Below is a small trained network, with its code and all its weights. Each question gives an input and a target symbol and asks what happens when units are switched off, that is, made to give their printed mean instead of their output.

import numpy as np


def w(rows, s, z=0):
    codes = np.array(rows[::2]) - 128.0
    scale = np.full(codes.shape[1], s)
    scale[-1] = z or s
    return codes * scale


def f(y):
    return np.maximum(y, 0)


def softmax(a):
    e = np.exp(a - a.max(-1, keepdims=True))
    return e / e.sum(-1, keepdims=True)


def log_softmax(a):
    a = a - a.max(-1, keepdims=True)
    return a - np.log(np.exp(a).sum(-1, keepdims=True))


def net(x, mask):
    ids = ['εζθμξσ'.index(c) for c in x.split()]
    T = len(ids)
    res = E[ids] + P[:T]
    u = 0
    for l in range(2):
        r = res
        for j in range(2):
            rows = slice(4 * j, 4 * j + 4)
            q, k, v = (r @ M[l][rows].T for M in (Q, K, V))
            z = softmax(np.where(np.tri(T) > 0, q @ k.T / 4**0.5, -1e9)) @ v
            o = O[l][rows]
            res = res + np.where(mask[u + j], z, o[:, -1]) @ o[:, :-1]
        u += 2
        y = f(res @ A[l][:, :-1].T + A[l][:, -1])
        res = res + np.where(mask[u : u + 16], y, B[l][:, -1]) @ B[l][:, :-1]
        u += 16
    return log_softmax(res[-1] @ U[:, :-1].T + U[:, -1])


Q, K, V, O, A, B = {}, {}, {}, {}, {}, {}
E = w([
[150,177,102,162,133,157,27],'ε',
[28,137,118,75,90,77,110],'ζ',
[150,245,120,190,141,56,151],'θ',
[209,110,49,106,76,229,165],'μ',
[124,124,169,196,41,91,194],'ξ',
[134,156,40,1,118,115,177],'σ',
],0.0075)
P = w([
[186,99,199,84,82,101,93],'0',
[79,254,174,196,173,204,173],'1',
[49,229,147,164,203,187,169],'2',
[42,207,120,162,182,184,169],'3',
[56,186,100,163,159,171,157],'4',
[79,178,88,162,142,147,143],'5',
[98,173,81,149,130,123,132],'6',
[116,167,66,143,115,113,130],'7',
[121,148,65,131,99,97,110],'8',
[133,148,58,131,85,78,100],'9',
[157,142,53,111,69,75,81],'10',
[171,140,51,97,52,62,74],'11',
[187,141,48,76,35,54,66],'12',
[179,141,46,68,17,47,39],'13',
],0.0063)
Q[0] = w([
[115,66,184,127,231,152,157],'0.h1',
[134,41,198,107,249,152,165],'0.h1',
[2,209,98,179,117,142,79],'0.h1',
[169,166,83,106,24,100,121],'0.h1',
[179,89,132,91,109,155,112],'0.h2',
[109,150,89,112,100,77,112],'0.h2',
[110,129,168,172,190,167,139],'0.h2',
[126,119,163,124,154,159,140],'0.h2',
],0.0093)
K[0] = w([
[51,254,105,180,199,163,156],'0.h1',
[59,245,119,195,201,160,143],'0.h1',
[202,27,34,31,83,185,186],'0.h1',
[203,42,176,100,61,75,82],'0.h1',
[87,163,103,98,161,90,128],'0.h2',
[188,127,96,142,118,137,70],'0.h2',
[81,94,196,113,100,164,195],'0.h2',
[109,125,165,121,140,140,149],'0.h2',
],0.0079)
V[0] = w([
[94,183,2,76,148,124,140],'0.h1',
[100,97,136,45,119,149,161],'0.h1',
[145,100,115,165,84,154,193],'0.h1',
[43,97,238,190,113,70,63],'0.h1',
[149,78,102,91,93,114,96],'0.h2',
[94,160,54,172,153,146,90],'0.h2',
[176,59,144,55,72,81,119],'0.h2',
[146,118,223,96,119,135,184],'0.h2',
],0.0062)
O[0] = w([
[194,71,126,142,158,55,177,137],'0.h1',
[144,106,148,70,180,132,140,84],'0.h1',
[142,135,214,86,81,140,132,105],'0.h1',
[20,254,60,107,117,120,114,118],'0.h1',
[109,183,144,98,101,114,104,73],'0.h2',
[124,83,82,145,80,92,150,231],'0.h2',
[123,219,175,86,126,134,79,5],'0.h2',
[135,152,187,127,206,182,130,46],'0.h2',
],0.0065,0.0032)
A[0] = w([
[148,58,69,135,16,128,152,214],'0.n1',
[146,97,87,152,72,78,151,170],'0.n2',
[132,64,86,205,52,243,152,165],'0.n3',
[155,216,101,177,149,41,193,110],'0.n4',
[147,116,98,108,11,100,106,253],'0.n5',
[159,189,130,202,156,52,189,122],'0.n6',
[173,134,123,147,140,106,43,175],'0.n7',
[139,191,192,155,192,75,80,172],'0.n8',
[124,109,77,115,71,101,133,136],'0.n9',
[44,84,155,129,45,118,233,200],'0.n10',
[85,123,30,69,62,165,179,172],'0.n11',
[196,129,115,175,174,129,34,189],'0.n12',
[104,179,57,74,63,77,143,144],'0.n13',
[116,93,171,130,174,117,18,247],'0.n14',
[76,154,83,68,72,178,87,157],'0.n15',
[171,161,149,178,176,253,150,124],'0.n16',
],0.0055,0.0047)
B[0] = w([
[169,139,158,141,200,61,89,240],'0.n1',
[159,147,149,150,144,57,132,207],'0.n2',
[161,108,135,216,248,159,85,190],'0.n3',
[79,114,142,154,29,84,170,170],'0.n4',
[187,188,122,132,145,60,98,255],'0.n5',
[116,105,142,173,52,107,173,164],'0.n6',
[162,181,85,128,107,155,134,178],'0.n7',
[143,110,105,116,40,195,199,149],'0.n8',
[135,138,142,116,152,75,108,179],'0.n9',
[132,144,209,152,227,90,167,176],'0.n10',
[95,148,144,92,254,60,76,196],'0.n11',
[157,163,74,127,106,205,143,186],'0.n12',
[102,165,129,111,128,61,110,195],'0.n13',
[211,180,65,101,114,191,182,174],'0.n14',
[125,220,126,114,171,121,64,167],'0.n15',
[122,102,173,129,189,219,145,144],'0.n16',
],0.0057,0.0078)
Q[1] = w([
[221,253,54,181,139,113,38],'1.h1',
[103,142,76,213,163,166,169],'1.h1',
[7,80,120,40,87,143,133],'1.h1',
[61,56,105,95,191,197,73],'1.h1',
[38,50,128,100,106,165,154],'1.h2',
[83,86,184,83,118,159,132],'1.h2',
[117,113,178,143,201,150,120],'1.h2',
[192,151,141,56,19,123,49],'1.h2',
],0.007)
K[1] = w([
[168,128,113,163,92,15,109],'1.h1',
[60,3,121,138,214,83,173],'1.h1',
[111,145,192,137,122,216,184],'1.h1',
[10,153,128,118,107,169,194],'1.h1',
[73,78,117,182,234,147,176],'1.h2',
[71,100,90,149,196,164,149],'1.h2',
[87,115,45,126,123,114,125],'1.h2',
[93,180,224,78,102,204,163],'1.h2',
],0.0064)
V[1] = w([
[110,126,66,34,120,82,187],'1.h1',
[152,120,77,141,3,221,188],'1.h1',
[59,136,166,66,63,79,193],'1.h1',
[122,100,223,207,90,93,195],'1.h1',
[141,161,157,23,203,138,98],'1.h2',
[159,132,30,110,104,185,58],'1.h2',
[161,95,166,207,126,192,143],'1.h2',
[90,126,79,108,76,34,151],'1.h2',
],0.0057)
O[1] = w([
[151,98,50,151,166,150,241,122],'1.h1',
[201,134,104,247,167,1,49,2],'1.h1',
[141,195,38,110,205,114,219,73],'1.h1',
[209,254,206,76,208,195,86,116],'1.h1',
[76,32,49,99,86,175,172,151],'1.h2',
[94,88,29,203,177,44,101,194],'1.h2',
[111,154,178,132,85,89,67,99],'1.h2',
[202,153,140,151,191,156,193,125],'1.h2',
],0.0056,0.0093)
A[1] = w([
[189,136,190,45,147,209,178,212],'1.n1',
[63,164,123,151,190,83,63,23],'1.n2',
[138,156,129,139,59,120,197,182],'1.n3',
[89,19,194,69,66,154,196,216],'1.n4',
[84,168,135,69,107,150,115,36],'1.n5',
[137,9,133,158,94,106,222,217],'1.n6',
[26,3,74,151,56,106,149,254],'1.n7',
[109,110,104,148,79,137,64,111],'1.n8',
[192,70,125,189,189,94,196,168],'1.n9',
[81,115,189,188,178,107,164,111],'1.n10',
[117,173,156,153,118,84,44,169],'1.n11',
[82,166,188,186,37,35,233,181],'1.n12',
[125,80,159,185,46,140,10,185],'1.n13',
[176,138,178,81,71,221,170,202],'1.n14',
[133,183,40,150,173,172,98,152],'1.n15',
[5,248,159,96,69,80,80,32],'1.n16',
],0.005,0.0029)
B[1] = w([
[124,142,231,65,69,198,163,164],'1.n1',
[161,134,175,152,124,130,90,189],'1.n2',
[132,109,104,104,160,181,97,182],'1.n3',
[188,66,235,158,43,161,123,146],'1.n4',
[168,116,134,161,163,125,166,138],'1.n5',
[176,63,88,182,149,130,93,175],'1.n6',
[28,49,116,114,45,151,91,228],'1.n7',
[122,130,155,125,121,111,162,173],'1.n8',
[160,97,75,159,168,139,158,207],'1.n9',
[132,129,39,150,144,88,145,173],'1.n10',
[134,145,155,157,145,89,58,235],'1.n11',
[120,108,49,119,173,170,70,250],'1.n12',
[156,136,190,174,109,70,194,205],'1.n13',
[146,132,254,76,110,171,161,149],'1.n14',
[100,157,159,113,124,83,182,254],'1.n15',
[178,133,123,137,178,200,19,193],'1.n16',
],0.0061,0.0046)
U = w([
[107,109,68,178,163,79,79,223],'ε',
[101,97,100,101,116,148,254,203],'ζ',
[180,197,158,131,180,115,154,143],'θ',
[97,92,191,154,33,87,125,8],'μ',
[53,162,143,59,103,182,77,99],'ξ',
[183,19,130,136,134,185,127,23],'σ',
],0.0051,0.0017)

Each question gives the input, a string of symbols that net reads in full, and the target symbol t.
The units are the heads (4 rows each of Q, K, V and O) and the neurons (one row each of A and B). Each row of codes is followed by its name. A weight is (code - 128) times the scale printed after its matrix; where a second scale follows, it is the last column's (O, A, B and U).
mask holds one flag per unit, layer by layer, with each layer's heads first. A switched-off unit (its flag False) gives its mean, the last column of its rows in O or B, instead of its output. The means were averaged over made-up inputs and are rounded, as every weight is.
A unit's drop is (log p(t) with every unit on - log p(t) with that unit switched off) / (log p(t) with every unit on - log p(t) with every unit switched off).
top k neurons: the k neurons with the biggest drops, biggest first
k most important neurons of layer l: the k neurons of layer l with the biggest drops, biggest first
which heads matter: for each layer, one digit per head in row order, 1 if its drop is at least 0.15 and else 0, layers parted by /
drop when u is switched off: that unit's drop, to one decimal
input ξ ξ ε μ ζ ε ε ξ ε ε σ, target ξ: top neuron	[0.n11]
input ξ ζ θ ξ ζ ε θ ε ξ ε ξ σ, target ξ: which heads matter	11 / 11
input σ ε ε ε, target σ: which heads matter	10 / 00
input σ σ ε μ ξ, target σ: which heads matter	10 / 00
input θ ε σ μ ε ζ σ θ ε ξ ε ε, target θ: which heads matter	00 / 01
input ξ ε ε σ ε ε μ ε ξ ζ, target ξ: which heads matter	10 / 11
input ξ ε ε ε ξ ε ζ ε ε ε ε ξ μ, target ξ: which heads matter	11 / 11
input ζ θ θ θ ε ε σ ζ, target ζ: which heads matter	10 / 11
input μ ξ ε ε θ, target μ: which heads matter	10 / 01
input ξ θ ε θ ε θ θ ξ θ, target ξ: which heads matter	10 / 11
input θ σ ε σ ε ε σ ε, target ζ: top 2 neurons	[0.n12 0.n11]
input ζ θ ξ ζ ξ ε ε ξ ε ε ε σ, target ζ: which heads matter	11 / 11
input ε ε ε θ ε ζ ξ ε σ ε, target ζ: which heads matter	00 / 10
input θ ε ζ ε θ ξ θ ε θ ε, target θ: 2 most important neurons of layer 0	[0.n4 0.n6]
input ξ ξ μ ε θ ε θ μ ε θ θ ξ ε, target ξ: which heads matter	11 / 11
input ξ ξ θ θ ξ μ ξ, target ξ: which heads matter	10 / 11
input θ θ ξ θ ξ, target θ: most important neuron of layer 0	[0.n10]
input ξ ε ε ξ ε θ, target ξ: which heads matter	10 / 01
input ζ μ θ ε ξ θ ζ, target θ: which heads matter	00 / 11
input ξ θ ξ ε θ θ ε ξ ε, target ξ: most important neuron of layer 0	[0.n10]
input μ ε ξ ζ θ θ ε ε θ ε ε, target μ: 2 most important neurons of layer 1	[1.n13 1.n12]
input ε ε θ θ ζ ε ε σ θ, target ζ: 2 most important neurons of layer 1	[1.n11 1.n16]
input θ ζ θ ε θ μ, target θ: 2 most important neurons of layer 0	[0.n4 0.n6]
input θ ξ ε μ ε θ ε θ ε ζ, target θ: drop when 1.n9 is switched off	0.0
input σ μ ε σ, target σ: drop when 1.h2 is switched off	0.2
input σ ε μ σ ε θ, target σ: drop when 1.h2 is switched off	0.1
input σ ξ ξ θ ζ ζ ε σ μ ζ θ, target σ: top neuron	[1.n6]
input ε σ μ, target σ: drop when 0.n15 is switched off	0.2
